Below is a small trained network, with its code and all its weights. Each question gives an input and a class and asks what happens when units are switched off, that is, made to give their printed mean instead of their output.

import numpy as np


def w(rows, s, z=0):
    codes = np.array(rows[::2]) - 128.0
    scale = np.full(codes.shape[1], s)
    scale[-1] = z or s
    return codes * scale


def norm(h):
    return h / np.sqrt((h * h).mean(-1, keepdims=True) + 1e-5)


def f(y):
    return np.maximum(y, 0)


def log_softmax(a):
    a = a - a.max(-1, keepdims=True)
    return a - np.log(np.exp(a).sum(-1, keepdims=True))


def net(x, mask):
    res = np.array(x, float).reshape(1, 4) / 4 @ E
    u = 0
    for l in range(2):
        y = f(norm(res) @ A[l][:, :-1].T + A[l][:, -1])
        res = res + np.where(mask[u : u + 9], y, B[l][:, -1]) @ B[l][:, :-1]
        u += 9
    return log_softmax(norm(res)[-1] @ U[:, :-1].T + U[:, -1])


A, B = {}, {}
E = w([
[113,96,218,83,171,255,107,89],'x0',
[66,138,101,97,97,175,36,184],'x1',
[118,143,84,247,100,140,196,105],'x2',
[138,56,70,106,127,145,57,112],'x3',
],0.0093)
A[0] = w([
[102,149,137,68,120,118,66,192,34],'0.n0',
[117,105,45,167,90,108,70,118,60],'0.n1',
[130,105,41,128,138,44,103,141,82],'0.n2',
[94,175,77,111,87,30,71,201,29],'0.n3',
[134,110,110,154,125,76,200,91,54],'0.n4',
[50,155,56,155,94,41,93,221,2],'0.n5',
[77,154,115,140,130,1,151,192,131],'0.n6',
[100,178,148,104,104,89,114,189,87],'0.n7',
[117,147,181,123,129,61,178,136,76],'0.n8',
],0.011,0.004)
B[0] = w([
[92,121,167,134,125,155,73,150,214],'0.n0',
[191,134,27,148,157,131,96,167,217],'0.n1',
[172,162,157,61,112,112,120,53,224],'0.n2',
[171,69,230,116,122,87,181,109,246],'0.n3',
[124,138,108,186,197,64,81,132,199],'0.n4',
[143,149,177,170,99,133,223,11,254],'0.n5',
[177,149,156,128,2,139,57,131,249],'0.n6',
[142,29,131,113,140,127,22,117,185],'0.n7',
[176,88,59,97,187,162,161,109,183],'0.n8',
],0.015,0.0075)
A[1] = w([
[119,152,141,153,39,81,177,112,60],'1.n0',
[158,114,165,166,143,123,131,80,166],'1.n1',
[95,173,100,150,93,203,124,131,95],'1.n2',
[136,91,117,109,83,167,63,119,201],'1.n3',
[90,153,78,153,95,173,112,145,99],'1.n4',
[77,95,136,182,114,248,120,111,252],'1.n5',
[147,103,52,198,170,180,160,130,109],'1.n6',
[62,67,178,91,174,148,123,120,79],'1.n7',
[109,132,172,109,36,75,130,123,14],'1.n8',
],0.018,0.0025)
B[1] = w([
[77,94,197,95,218,194,100,69,198],'1.n0',
[165,71,80,199,165,99,159,157,252],'1.n1',
[110,154,134,103,165,172,92,177,159],'1.n2',
[114,173,51,184,173,69,90,125,238],'1.n3',
[37,119,174,122,176,142,160,138,151],'1.n4',
[43,167,99,143,135,96,11,97,234],'1.n5',
[128,149,253,79,76,158,142,59,213],'1.n6',
[63,163,142,90,94,200,163,165,216],'1.n7',
[80,182,208,152,87,142,222,128,194],'1.n8',
],0.014,0.013)
U = w([
[141,127,127,65,152,175,200,188,92],'0',
[132,112,154,147,72,73,95,194,46],'1',
[128,120,53,135,7,114,153,176,2],'2',
[16,179,123,126,166,163,33,123,200],'3',
[194,134,15,149,168,59,84,122,90],'4',
[121,79,89,151,119,147,169,175,29],'5',
[213,99,186,205,129,85,156,23,190],'6',
],0.014,0.0057)

Each question gives the input, the list of numbers given to net, and the class t.
The units are the neurons (one row each of A and B). Each row of codes is followed by its name. A weight is (code - 128) times the scale printed after its matrix; where a second scale follows, it is the last column's (A, B and U).
mask holds one flag per neuron, layer by layer. A switched-off neuron (its flag False) gives its mean, the last column of its row in B, instead of its output. The means were averaged over made-up inputs and are rounded, as every weight is.
A unit's drop is (log p(t) with every unit on - log p(t) with that unit switched off) / (log p(t) with every unit on - log p(t) with every unit switched off).
The circuit of an input: a set's keep is (log p(t) with only the set's units on - log p(t) with every unit switched off) / (log p(t) with every unit on - log p(t) with every unit switched off). Starting from the 12 units with the biggest drops (on a tie, the unit counted first), units are removed one at a time, each time the one whose removal leaves the highest keep (on an exact tie, the one counted first), for as long as the keep stays at least 0.8.
circuit, biggest first: the units of the circuit, biggest drop first
top k neurons: the k neurons with the biggest drops, biggest first
top k neurons in layer l: the k neurons of layer l with the biggest drops, biggest first
drop of u: that unit's drop, to one decimal
input [-2,-5,-3,-7], class 4: circuit, biggest first => (0.n8 0.n5 1.n6)
input [8,-8,-3,4], class 3: circuit, biggest first => (0.n3 0.n5)
input [-2,-4,-8,0], class 4: circuit, biggest first => (0.n5 1.n6 1.n0)
input [-1,1,-4,5], class 4: circuit, biggest first => (1.n6 1.n0)
input [8,-5,-6,-6], class 0: top 2 neurons => (0.n6 0.n0)
input [7,-5,-5,-8], class 0: top neuron in layer 1 => (1.n5)
input [6,-6,-7,-1], class 0: top 3 neurons in layer 0 => (0.n6 0.n0 0.n7)
input [8,-5,-1,-2], class 3: top 2 neurons => (0.n3 1.n5)
input [2,-4,-3,-4], class 0: top 2 neurons => (0.n6 0.n5)
input [4,-7,-5,3], class 0: top 2 neurons in layer 1 => (1.n5 1.n7)
input [-6,-8,3,5], class 4: top 2 neurons in layer 1 => (1.n6 1.n8)
input [5,-3,6,7], class 3: drop of 1.n5 => 0.6
input [-6,7,4,-7], class 6: drop of 0.n0 => 0.0
input [5,-7,-4,5], class 3: circuit, biggest first => (0.n5)
input [1,0,-2,-7], class 4: drop of 1.n0 => 0.1
